Here is a tiny trained network, its code and every weight. The questions are about switching its units off for an input and a target symbol, where a switched-off unit gives its printed mean instead of its output.

import numpy as np


def w(rows, s, z=0):
    codes = np.array(rows[::2]) - 128.0
    scale = np.full(codes.shape[1], s)
    scale[-1] = z or s
    return codes * scale


def norm(h):
    return h / np.sqrt((h * h).mean(-1, keepdims=True) + 1e-5)


def f(y):
    return y / 2 * (1 + np.tanh(0.7978845608 * (y + 0.044715 * y**3)))


def softmax(a):
    e = np.exp(a - a.max(-1, keepdims=True))
    return e / e.sum(-1, keepdims=True)


def log_softmax(a):
    a = a - a.max(-1, keepdims=True)
    return a - np.log(np.exp(a).sum(-1, keepdims=True))


def net(x, mask):
    ids = ['αγδεζηλξπφψω'.index(c) for c in x.split()]
    T = len(ids)
    res = E[ids] + P[:T]
    u = 0
    for l in range(2):
        r = norm(res)
        for j in range(2):
            rows = slice(2 * j, 2 * j + 2)
            q, k, v = (r @ M[l][rows].T for M in (Q, K, V))
            z = softmax(np.where(np.tri(T) > 0, q @ k.T / 2**0.5, -1e9)) @ v
            o = O[l][rows]
            res = res + np.where(mask[u + j], z, o[:, -1]) @ o[:, :-1]
        u += 2
        y = f(norm(res) @ A[l][:, :-1].T + A[l][:, -1])
        res = res + np.where(mask[u : u + 16], y, B[l][:, -1]) @ B[l][:, :-1]
        u += 16
    return log_softmax(norm(res)[-1] @ U[:, :-1].T + U[:, -1])


Q, K, V, O, A, B = {}, {}, {}, {}, {}, {}
E = w([
[94,80,111,179,183,24,108,84],'α',
[199,157,186,154,121,151,188,201],'γ',
[152,85,247,85,123,55,164,109],'δ',
[169,178,208,112,167,167,103,161],'ε',
[87,111,154,124,161,152,215,122],'ζ',
[129,211,119,120,177,98,91,136],'η',
[154,191,99,101,209,151,167,154],'λ',
[211,171,184,150,191,45,158,99],'ξ',
[97,205,186,161,128,123,153,124],'π',
[38,251,162,110,197,179,105,177],'φ',
[166,208,154,81,91,6,63,141],'ψ',
[114,97,182,24,151,72,49,150],'ω',
],0.011)
P = w([
[168,110,111,172,60,151,103,254],'0',
[149,119,112,159,95,122,117,217],'1',
[143,128,120,152,120,105,123,188],'2',
[140,135,126,141,125,102,128,161],'3',
[134,147,134,129,123,107,135,141],'4',
[133,152,137,129,128,109,136,113],'5',
[133,161,138,119,133,115,136,93],'6',
[136,171,136,108,131,119,138,75],'7',
[130,173,126,100,136,122,143,50],'8',
[129,181,124,94,135,128,145,41],'9',
[130,187,126,79,143,133,150,20],'10',
],0.0078)
Q[0] = w([
[121,107,164,190,107,147,149,109],'L0H0',
[122,26,8,152,2,236,18,237],'L0H0',
[164,207,245,123,234,66,215,73],'L0H1',
[96,127,37,197,152,148,15,162],'L0H1',
],0.0051)
K[0] = w([
[147,145,154,161,124,196,157,136],'L0H0',
[154,41,118,161,124,102,105,254],'L0H0',
[33,21,73,252,185,50,103,41],'L0H1',
[177,125,140,132,105,167,171,246],'L0H1',
],0.0068)
V[0] = w([
[77,128,57,118,234,93,129,103],'L0H0',
[28,139,180,252,56,149,128,74],'L0H0',
[138,49,58,211,116,142,71,117],'L0H1',
[111,162,142,129,87,112,112,193],'L0H1',
],0.0041)
O[0] = w([
[147,97,20,155,170,171,133,104,2],'L0H0',
[48,219,68,51,80,67,240,189,9],'L0H0',
[173,145,20,94,194,1,117,212,208],'L0H1',
[90,112,114,206,99,171,129,126,192],'L0H1',
],0.005,0.00079)
A[0] = w([
[167,133,132,205,71,251,214,123,174],'L0N0',
[128,147,112,130,148,110,107,135,69],'L0N1',
[226,161,118,97,162,186,155,170,194],'L0N2',
[161,19,168,71,120,103,207,118,206],'L0N3',
[80,131,142,91,158,107,98,124,76],'L0N4',
[107,200,57,196,165,208,3,99,131],'L0N5',
[140,158,89,122,171,144,140,207,117],'L0N6',
[125,52,197,140,196,156,116,113,85],'L0N7',
[197,187,128,57,152,78,121,154,197],'L0N8',
[72,103,211,253,80,131,100,62,69],'L0N9',
[100,108,50,131,132,168,224,137,254],'L0N10',
[94,174,101,111,164,73,143,61,132],'L0N11',
[142,138,115,128,93,181,127,204,74],'L0N12',
[87,92,175,73,80,150,151,198,143],'L0N13',
[74,97,173,199,160,130,123,88,82],'L0N14',
[106,55,121,112,86,124,60,132,78],'L0N15',
],0.0059,0.0025)
B[0] = w([
[151,70,67,54,214,97,160,166,143],'L0N0',
[130,122,124,130,90,132,151,114,127],'L0N1',
[91,96,255,135,131,146,143,163,154],'L0N2',
[75,82,101,187,81,158,127,115,250],'L0N3',
[115,129,109,138,103,106,151,102,140],'L0N4',
[145,73,121,194,84,151,86,111,152],'L0N5',
[90,107,180,143,67,107,124,88,129],'L0N6',
[115,138,120,145,76,139,95,114,158],'L0N7',
[93,113,137,183,124,152,137,94,253],'L0N8',
[126,146,185,117,70,165,199,162,169],'L0N9',
[130,102,184,163,210,121,102,121,132],'L0N10',
[127,83,110,153,83,139,149,116,204],'L0N11',
[142,126,136,137,110,91,121,148,115],'L0N12',
[72,133,94,150,133,102,148,125,165],'L0N13',
[153,118,158,71,63,152,137,157,143],'L0N14',
[92,137,144,96,148,95,102,111,118],'L0N15',
],0.0067,0.0052)
Q[1] = w([
[209,170,66,1,98,165,91,225],'L1H0',
[111,178,169,191,180,34,114,94],'L1H0',
[118,131,164,228,156,122,146,75],'L1H1',
[192,197,82,40,142,173,78,202],'L1H1',
],0.0083)
K[1] = w([
[102,74,129,189,97,119,102,254],'L1H0',
[135,134,121,33,107,132,105,18],'L1H0',
[102,172,147,118,144,196,112,48],'L1H1',
[113,87,145,157,84,79,115,236],'L1H1',
],0.009)
V[1] = w([
[162,188,148,51,78,93,38,113],'L1H0',
[226,208,142,191,125,125,183,144],'L1H0',
[73,158,186,107,191,134,87,254],'L1H1',
[121,247,122,162,59,136,7,115],'L1H1',
],0.006)
O[1] = w([
[89,137,197,76,158,22,72,138,101],'L1H0',
[201,180,192,192,193,69,202,57,253],'L1H0',
[132,165,89,58,145,158,125,2,61],'L1H1',
[93,201,114,208,115,180,107,129,62],'L1H1',
],0.0072,0.0005)
A[1] = w([
[114,203,165,60,136,213,111,186,6],'L1N0',
[170,193,141,186,58,115,67,114,82],'L1N1',
[105,188,125,203,138,133,139,151,101],'L1N2',
[48,171,59,104,208,227,143,108,30],'L1N3',
[102,133,162,153,141,134,17,112,128],'L1N4',
[128,139,201,115,98,167,157,141,115],'L1N5',
[137,139,194,91,96,180,129,145,155],'L1N6',
[139,102,131,191,142,186,95,176,34],'L1N7',
[120,156,113,100,173,125,226,138,101],'L1N8',
[98,71,141,101,153,74,148,206,100],'L1N9',
[61,87,125,173,113,82,127,76,100],'L1N10',
[181,127,158,174,154,185,162,91,111],'L1N11',
[91,124,101,138,118,135,189,149,88],'L1N12',
[68,99,87,154,254,98,60,125,163],'L1N13',
[134,120,101,55,112,100,125,66,51],'L1N14',
[142,104,154,98,249,184,139,210,147],'L1N15',
],0.0084,0.0025)
B[1] = w([
[209,194,110,65,205,158,115,97,131],'L1N0',
[123,66,200,136,215,116,148,130,183],'L1N1',
[112,104,87,69,196,110,147,127,163],'L1N2',
[122,46,137,131,148,56,126,13,133],'L1N3',
[91,101,94,59,134,112,151,188,176],'L1N4',
[110,130,81,162,73,168,121,116,198],'L1N5',
[121,173,71,195,38,138,175,123,176],'L1N6',
[132,128,139,117,141,167,89,165,135],'L1N7',
[109,173,81,119,175,125,121,254,151],'L1N8',
[84,153,100,156,90,123,148,85,178],'L1N9',
[149,189,145,98,122,200,101,162,253],'L1N10',
[158,119,50,109,108,156,92,157,177],'L1N11',
[71,158,132,180,153,148,144,122,150],'L1N12',
[161,147,90,142,56,102,91,130,174],'L1N13',
[123,130,144,117,171,145,138,215,132],'L1N14',
[156,76,189,48,103,76,68,141,145],'L1N15',
],0.0069,0.006)
U = w([
[147,159,27,157,98,80,82,127,139],'α',
[187,140,142,89,104,131,159,247,31],'γ',
[80,130,152,182,37,150,165,110,183],'δ',
[188,218,141,78,110,204,77,112,134],'ε',
[99,49,92,79,152,108,203,131,177],'ζ',
[96,91,129,196,185,193,69,185,160],'η',
[212,35,144,92,122,152,60,102,98],'λ',
[242,126,152,197,171,113,185,109,3],'ξ',
[96,221,80,130,193,145,212,175,134],'π',
[83,141,82,126,199,159,116,20,108],'φ',
[104,174,194,128,163,35,95,110,179],'ψ',
[37,142,109,42,89,128,52,176,71],'ω',
],0.011,0.0032)

Each question gives the input, a string of symbols that net reads in full, and the target symbol t.
The units are the heads (2 rows each of Q, K, V and O) and the neurons (one row each of A and B). Each row of codes is followed by its name. A weight is (code - 128) times the scale printed after its matrix; where a second scale follows, it is the last column's (O, A, B and U).
mask holds one flag per unit, layer by layer, with each layer's heads first. A switched-off unit (its flag False) gives its mean, the last column of its rows in O or B, instead of its output. The means were averaged over made-up inputs and are rounded, as every weight is.
A unit's drop is (log p(t) with every unit on - log p(t) with that unit switched off) / (log p(t) with every unit on - log p(t) with every unit switched off).
The circuit of an input: a set's keep is (log p(t) with only the set's units on - log p(t) with every unit switched off) / (log p(t) with every unit on - log p(t) with every unit switched off). Starting from the 12 units with the biggest drops (on a tie, the unit counted first), units are removed one at a time, each time the one whose removal leaves the highest keep (on an exact tie, the one counted first), for as long as the keep stays at least 0.8.
units of the circuit, in order: the units of the circuit, biggest drop first
most important unit: the unit with the biggest drop
top k neurons: the k neurons with the biggest drops, biggest first
top k neurons in layer l: the k neurons of layer l with the biggest drops, biggest first
heads that matter: for each layer, one digit per head in row order, 1 if its drop is at least 0.15 and else 0, layers parted by /
input δ δ η δ δ α φ δ δ ξ δ, target ξ: heads that matter : 01 / 10
input λ ξ ψ π α, target ψ: heads that matter : 00 / 10
input η ψ ξ α δ α π α δ ψ δ, target ψ: heads that matter : 01 / 10
input η ζ ζ δ ψ δ α δ ψ η, target ψ: top 2 neurons in layer 0 : [L0N3, L0N5]
input ζ ω α ω ψ π ξ, target ψ: top 2 neurons : [L0N3, L0N2]
input δ α δ δ δ δ δ η ε, target η: most important unit : L0N8
input ε π η α ω φ δ δ, target φ: heads that matter : 01 / 01
input ξ α α ξ α δ ζ ξ ω ζ η, target ω: units of the circuit, in order : [L1H0, L1N4]
input η δ ξ δ ψ ψ δ η η ζ, target ζ: units of the circuit, in order : [L0N0, L1N3, L1N8]
input ψ α δ α, target α: heads that matter : 01 / 00
input ζ λ δ ε, target ε: heads that matter : 00 / 01
input δ φ α ε, target φ: units of the circuit, in order : [L1H1, L1N3]
input α ζ δ, target ζ: heads that matter : 01 / 11
input ψ φ ζ δ δ ψ δ δ ζ δ α, target ζ: top 2 neurons : [L0N11, L0N10]
input δ ψ γ ε α δ, target ε: most important unit : L1N10
input ψ δ δ η α φ ω ε, target ω: top 2 neurons : [L1N4, L0N2]
input φ δ ψ α ε ε λ δ, target λ: top 3 neurons in layer 0 : [L0N2, L0N3, L0N9]
input δ ψ π δ δ ξ δ α, target ξ: heads that matter : 00 / 10
input ψ δ η δ π ε α ψ α δ λ, target λ: top 2 neurons : [L1N15, L0N2]
input ζ α ψ δ ω ε, target ω: units of the circuit, in order : [L1H0, L0H1]
input α π δ δ ζ, target ζ: units of the circuit, in order : [L1H1]
input δ ψ ξ δ δ α, target δ: top 3 neurons : [L0N2, L0N14, L0N9]
input α π ε ε δ δ ψ δ δ ζ δ, target ζ: heads that matter : 11 / 01
input δ δ η δ ε ψ ξ γ, target γ: top 2 neurons : [L0N0, L1N15]
input δ η δ ψ δ π δ δ φ ω α, target ω: heads that matter : 00 / 10
input α ψ ζ δ η δ ω φ ξ, target ω: top 3 neurons in layer 0 : [L0N2, L0N5, L0N4]
input ζ α δ α δ α α α ψ ε, target ψ: top 2 neurons : [L0N3, L1N10]
input α η π η δ φ, target φ: units of the circuit, in order : [L1N3]
input δ π η δ φ, target φ: heads that matter : 00 / 00
input α ψ γ, target ψ: heads that matter : 01 / 10
